Where the symbols take the points:
QG: &>NS, *>QT, %>JT, !>JP, ~>QJ
LF: &>GM, *>SN, %>QG, !>RD, ~>PQ
CC: &>QC, *>MP, %>CJ, !>LG, ~>TP
FZ: &>LS, *>CJ, %>QM, !>JQ, ~>BD
DC: &>FG, *>LS, %>SN, !>JT, ~>JQ
BD: &>FZ, *>NG, %>ZJ, !>FG, ~>LS
FQ: &>DZ, *>RL, %>CC, !>QM, ~>LJ
BH: &>GP, *>ZJ, %>DQ, !>GM, ~>SN
NS: &>QJ, *>DQ, %>QH, !>CT, ~>QG
MZ: &>QT, *>LG, %>JQ, !>QJ, ~>DQ
SN: &>BH, *>FT, %>QT, !>LF, ~>GP
QC: &>TP, *>JP, %>GF, !>JC, ~>CC
GH: &>SG, *>JD, %>RL, !>CJ, ~>JF
MP: &>JP, *>QJ, %>GH, !>CC, ~>CT
RD: &>NT, *>LF, %>JP, !>DZ, ~>RL
QJ: &>QG, *>MZ, %>JD, !>MP, ~>NS
FT: &>ZJ, *>DZ, %>JC, !>SN, ~>QM
SG: &>JF, *>JT, %>RD, !>GF, ~>GH
LG: &>JC, *>CC, %>FZ, !>MZ, ~>ZM
DQ: &>MZ, *>ZM, %>FG, !>NS, ~>QT
QT: &>DQ, *>JC, %>DC, !>QG, ~>MZ
JT: &>QH, *>DC, %>LF, !>SG, ~>JD
ZM: &>LG, *>TP, %>BD, !>DQ, ~>JC
LJ: &>FQ, *>NT, %>TP, !>ZJ, ~>DZ
ZJ: &>QM, *>LJ, %>ZM, !>BH, ~>FT
JD: &>JT, *>JQ, %>PQ, !>GH, ~>QH
JQ: &>DC, *>FZ, %>GP, !>JD, ~>FG
NT: &>RL, *>GM, %>CT, !>LJ, ~>RD
PQ: &>LF, *>GP, %>QJ, !>RL, ~>GM
GP: &>SN, *>QM, %>MZ, !>PQ, ~>BH
TP: &>CC, *>CT, %>NG, !>ZM, ~>QC
LS: &>BD, *>GF, %>FT, !>DC, ~>FZ
NG: &>CJ, *>JF, %>LJ, !>BD, ~>GF
GM: &>PQ, *>BH, %>NS, !>NT, ~>LF
CJ: &>GF, *>GH, %>FQ, !>FZ, ~>NG
JC: &>ZM, *>QC, %>LS, !>QT, ~>LG
JF: &>GH, *>QH, %>NT, !>NG, ~>SG
QM: &>FT, *>FQ, %>LG, !>GP, ~>ZJ
FG: &>JQ, *>BD, %>BH, !>QH, ~>DC
CT: &>MP, *>NS, %>JF, !>TP, ~>JP
DZ: &>LJ, *>RD, %>QC, !>FT, ~>FQ
RL: &>RD, *>PQ, %>MP, !>FQ, ~>NT
QH: &>JD, *>FG, %>GM, !>JF, ~>JT
GF: &>NG, *>SG, %>DZ, !>LS, ~>CJ
JP: &>CT, *>QG, %>SG, !>QC, ~>MP

In the rows, 56 stands for zero.

The rows follow the links: the fewer symbols apart two points are, the more alike their rows tend to be.

Each row is also shifted at random along 4 hidden directions that mean nothing.

Known rows, each with its point:
31,49,58,43,34,59,60,58,50,36,67,49,69,69,77,58,60,58,58,63,55,42,64,42,63,63,60,67,43,60: NG
64,57,60,60,58,46,60,49,64,44,46,84,48,72,63,58,32,55,60,72,58,55,38,58,48,48,71,42,35,41: RD
47,35,46,38,55,47,58,53,47,73,59,47,55,67,70,77,33,69,33,59,44,45,73,56,47,67,57,55,66,33: GM
39,80,54,73,65,47,40,68,47,59,52,53,50,40,32,68,28,62,35,50,52,66,53,61,58,48,56,68,34,33: GP
30,73,58,72,79,68,63,53,57,43,46,65,38,64,49,45,56,56,54,60,56,81,55,59,43,40,75,58,57,73: MP
39,50,54,39,40,63,67,36,59,68,74,57,70,75,78,55,62,51,44,57,60,38,62,45,62,63,48,49,51,60: QH
65,61,41,48,60,45,77,53,48,80,65,87,47,58,60,56,26,56,63,52,65,61,36,68,48,60,62,57,52,30: LF
46,36,64,45,34,56,44,50,53,43,66,50,76,47,79,56,59,54,58,46,59,43,62,39,69,55,40,41,55,65: BD
68,66,61,71,49,60,55,46,55,55,63,45,80,44,31,54,70,51,72,42,58,69,69,50,80,41,53,41,70,58: FZ
45,49,62,41,27,67,60,53,52,54,54,39,70,74,70,54,63,58,62,60,56,43,63,42,70,67,66,42,59,62: JF
67,38,68,38,48,42,58,61,64,42,66,38,65,57,67,73,55,66,73,50,48,50,81,72,48,64,55,66,75,29: LJ
46,51,62,36,51,47,67,56,37,48,57,60,53,72,76,71,37,64,69,64,64,62,56,61,63,74,70,75,63,29: NT
79,61,50,54,66,67,72,45,62,48,52,70,45,66,56,40,62,40,66,63,65,56,43,59,38,46,58,69,47,73: JP
53,68,35,59,76,71,48,54,60,70,49,68,43,34,61,34,56,56,53,45,50,48,22,63,43,56,54,48,42,70: QT
79,52,47,48,44,59,43,59,58,68,57,63,75,51,53,42,63,52,38,48,54,46,45,44,68,58,54,61,42,61: DC
48,70,43,75,41,63,65,45,64,74,73,54,76,78,35,53,63,56,66,60,64,56,63,48,72,46,54,62,70,67: JD
41,37,49,46,69,70,58,55,21,70,55,46,38,71,87,44,70,75,36,62,65,59,59,65,55,72,68,86,49,60: NS
54,75,67,71,47,67,55,72,58,31,64,43,63,67,26,59,63,71,66,50,38,76,62,51,72,47,64,59,69,56: CJ

Complete each set of four: the symbols that take the first to the second take the third to the fourth, perhaps in another order.
Answers are names.
78,64,38,49,36,51,44,44,59,72,66,58,71,57,57,47,64,47,41,53,66,47,43,43,63,49,56,76,36,65
to 61,69,70,57,44,59,37,75,46,40,50,46,66,48,24,59,60,79,51,43,48,77,75,46,73,50,56,31,70,62
as 62,39,71,40,60,43,48,49,45,58,45,48,57,34,59,75,50,54,61,39,64,57,77,67,55,68,50,57,70,35
to DZ

55,41,69,35,43,38,60,63,28,48,55,47,52,74,76,79,44,60,60,50,64,61,72,59,56,73,72,75,60,25
to 46,42,59,42,70,68,44,41,67,44,46,49,48,29,73,50,74,40,51,54,57,35,60,69,47,65,44,46,53,73
as 34,70,64,76,42,59,57,57,68,59,52,51,65,75,42,55,57,46,53,71,42,50,61,35,68,41,70,33,63,56
to QM

40,38,56,38,48,44,64,36,45,54,59,42,56,70,78,65,40,30,55,67,76,39,66,55,57,68,61,74,51,36
to 31,42,46,43,56,40,63,40,59,76,50,61,64,65,68,79,36,59,48,64,53,46,61,50,51,61,58,54,48,44
as 56,68,64,70,66,43,55,42,72,50,46,40,57,74,35,73,38,49,59,67,47,47,66,58,43,40,66,38,58,30
to PQ

67,49,56,36,44,39,51,48,45,56,54,47,58,33,68,70,37,59,70,40,76,53,72,64,57,71,50,70,60,40
to 53,67,47,72,75,42,64,37,38,67,68,41,48,64,32,72,43,40,50,69,69,65,79,58,44,52,53,81,48,38
as 99,42,39,58,56,47,60,54,75,76,56,59,51,35,48,68,34,47,52,44,55,48,44,68,45,58,45,56,66,38
to NT

92,61,53,55,55,40,79,46,48,58,47,59,64,68,43,66,37,34,74,62,68,53,51,66,45,46,73,59,53,32
to 26,36,50,46,57,49,55,79,49,77,56,58,45,69,77,73,25,86,43,61,56,53,61,51,54,65,66,53,50,41
as 69,65,63,69,78,57,41,41,63,46,49,38,41,38,35,54,75,36,54,60,55,46,71,61,43,42,46,38,63,58
to QC

36,43,62,45,49,38,45,40,60,68,53,47,54,48,76,73,37,45,31,51,67,33,61,54,54,61,32,75,41,28
to 27,63,53,69,78,64,48,50,55,45,58,67,44,34,38,38,62,53,60,49,59,60,61,55,47,51,55,45,53,77
as 53,63,45,72,80,62,59,54,50,77,56,46,45,55,35,53,78,60,40,60,54,63,66,65,58,43,58,56,69,64
to DC

50,62,40,48,74,66,49,81,45,71,46,83,46,41,65,26,63,66,58,44,51,65,26,59,56,68,70,66,47,78
to 26,38,49,42,61,69,42,60,68,50,36,57,40,34,79,46,61,50,57,42,47,43,64,56,47,64,51,26,59,78
as 46,68,56,75,47,55,30,41,80,66,54,30,70,60,25,62,63,47,26,71,45,40,65,28,59,27,41,38,45,61
to LS

55,37,42,45,62,65,66,30,58,77,58,41,50,59,76,55,73,42,43,63,68,41,69,75,40,61,49,63,52,70
to 49,75,48,74,42,66,48,68,86,71,62,50,71,42,33,61,67,56,50,50,38,60,59,40,72,37,49,38,67,64
as 85,48,81,55,51,43,45,71,53,29,55,69,47,56,59,61,37,77,64,66,36,54,38,53,57,67,63,55,48,20
to CT

39,78,46,70,55,59,69,59,48,69,72,69,78,73,48,46,46,64,48,59,62,73,61,46,72,55,55,52,57,68
to 71,34,63,38,30,60,46,54,61,68,60,40,69,73,70,65,73,61,34,71,43,42,78,44,63,60,51,45,68,56
as 95,50,59,46,67,63,35,64,38,42,39,46,34,38,54,49,71,67,41,51,59,66,45,71,55,62,49,61,46,66
to LG

46,67,64,68,44,60,60,47,58,57,64,59,72,39,38,59,67,54,75,39,55,71,62,49,68,42,43,42,68,61
to 65,62,46,57,53,43,50,71,38,48,58,83,44,36,64,47,28,64,74,26,55,76,30,50,61,61,57,60,54,38
as 71,50,51,55,69,71,64,39,60,71,57,67,43,56,57,37,64,53,47,65,61,52,28,57,43,54,53,60,42,74
to QH

7,79,58,73,63,50,62,59,49,49,46,65,41,70,48,63,29,54,54,67,50,74,45,51,63,45,71,61,43,42
to 79,51,40,63,68,60,59,56,56,76,55,70,45,55,69,48,67,67,42,60,52,54,47,67,44,60,51,45,54,62
as 36,39,43,39,65,67,50,60,50,74,54,57,40,40,78,53,70,68,47,41,55,47,65,58,47,75,54,65,51,67
to FZ

60,56,58,55,63,51,50,56,54,49,52,72,39,36,58,56,31,65,63,48,55,60,25,57,60,53,58,43,54,35
to 103,56,52,50,64,64,55,44,65,63,51,58,51,36,53,43,79,43,77,48,63,52,58,71,46,50,40,50,69,63
as 55,56,59,55,33,53,55,57,60,54,52,74,72,78,60,38,51,60,54,75,47,60,33,39,70,60,70,49,42,62
to RD

44,70,58,78,85,64,45,51,51,52,52,58,44,42,43,52,62,61,55,53,59,61,52,54,47,35,43,49,46,73
to 66,70,50,66,46,50,75,53,55,62,61,45,76,89,34,66,62,35,64,65,61,64,78,48,62,41,64,50,70,56
as 72,44,50,57,40,66,60,47,45,75,67,67,71,67,58,45,58,57,44,66,58,68,34,46,67,63,58,64,41,62
to FT

72,57,56,52,60,44,62,47,68,38,62,70,59,47,56,59,39,43,87,57,63,45,38,60,51,52,39,55,57,34
to 69,58,50,58,68,75,80,57,70,57,48,78,46,63,55,35,64,55,81,64,57,58,43,74,45,51,67,44,58,77
as 39,70,66,76,75,41,49,53,55,30,53,54,55,65,31,67,31,71,51,62,47,60,56,54,52,47,59,57,46,38
to MP

43,35,51,37,43,52,58,70,73,76,54,50,49,62,74,71,35,71,54,60,41,54,61,61,48,71,56,29,68,37
to 27,63,55,71,82,75,58,90,42,69,52,58,34,60,48,46,64,85,34,66,47,79,50,58,52,53,79,57,42,70
as 88,43,43,32,23,55,46,40,73,75,61,38,71,56,60,65,72,39,48,56,64,24,89,55,57,58,40,60,73,51
to GP

48,41,63,43,25,58,34,58,47,39,56,39,71,41,68,61,70,85,46,45,44,51,60,33,73,68,54,46,55,54
to 71,53,58,60,42,65,39,63,49,40,55,72,66,47,58,41,58,64,57,54,50,56,34,35,80,55,54,45,39,60
as 43,66,44,70,84,67,62,86,48,76,48,59,45,37,46,53,63,79,53,37,48,85,60,61,58,58,69,71,57,71
to DQ

56,86,33,71,47,55,60,49,53,73,66,48,71,58,31,60,59,32,55,41,62,59,71,48,61,30,57,78,63,66
to 35,70,68,73,50,62,56,55,55,50,52,51,65,82,48,48,58,67,48,65,49,74,63,36,73,52,71,46,45,67
as 36,75,60,78,71,45,56,36,44,48,59,63,53,41,35,71,29,37,77,41,72,66,55,55,48,32,41,70,58,50
to PQ

52,66,65,70,44,68,44,62,74,47,59,46,63,55,31,57,58,73,62,44,51,67,66,39,71,40,53,21,77,61
to 29,52,66,46,49,46,71,60,67,42,57,63,53,51,81,61,41,47,94,43,55,56,74,56,48,69,57,53,59,49
as 45,45,69,39,60,58,50,48,59,36,58,46,44,53,67,54,68,56,63,58,49,41,66,67,52,63,54,58,58,78
to SG

74,59,55,46,72,66,77,53,55,50,54,84,42,68,57,37,65,44,76,62,60,60,33,83,42,54,67,54,41,73
to 26,67,41,77,84,71,65,44,56,63,57,56,40,55,42,44,55,56,48,63,58,68,59,65,49,48,54,54,40,71
as 75,51,65,48,43,67,62,84,52,42,63,73,72,67,55,40,56,84,75,52,55,79,42,46,78,65,62,72,52,60
to GH

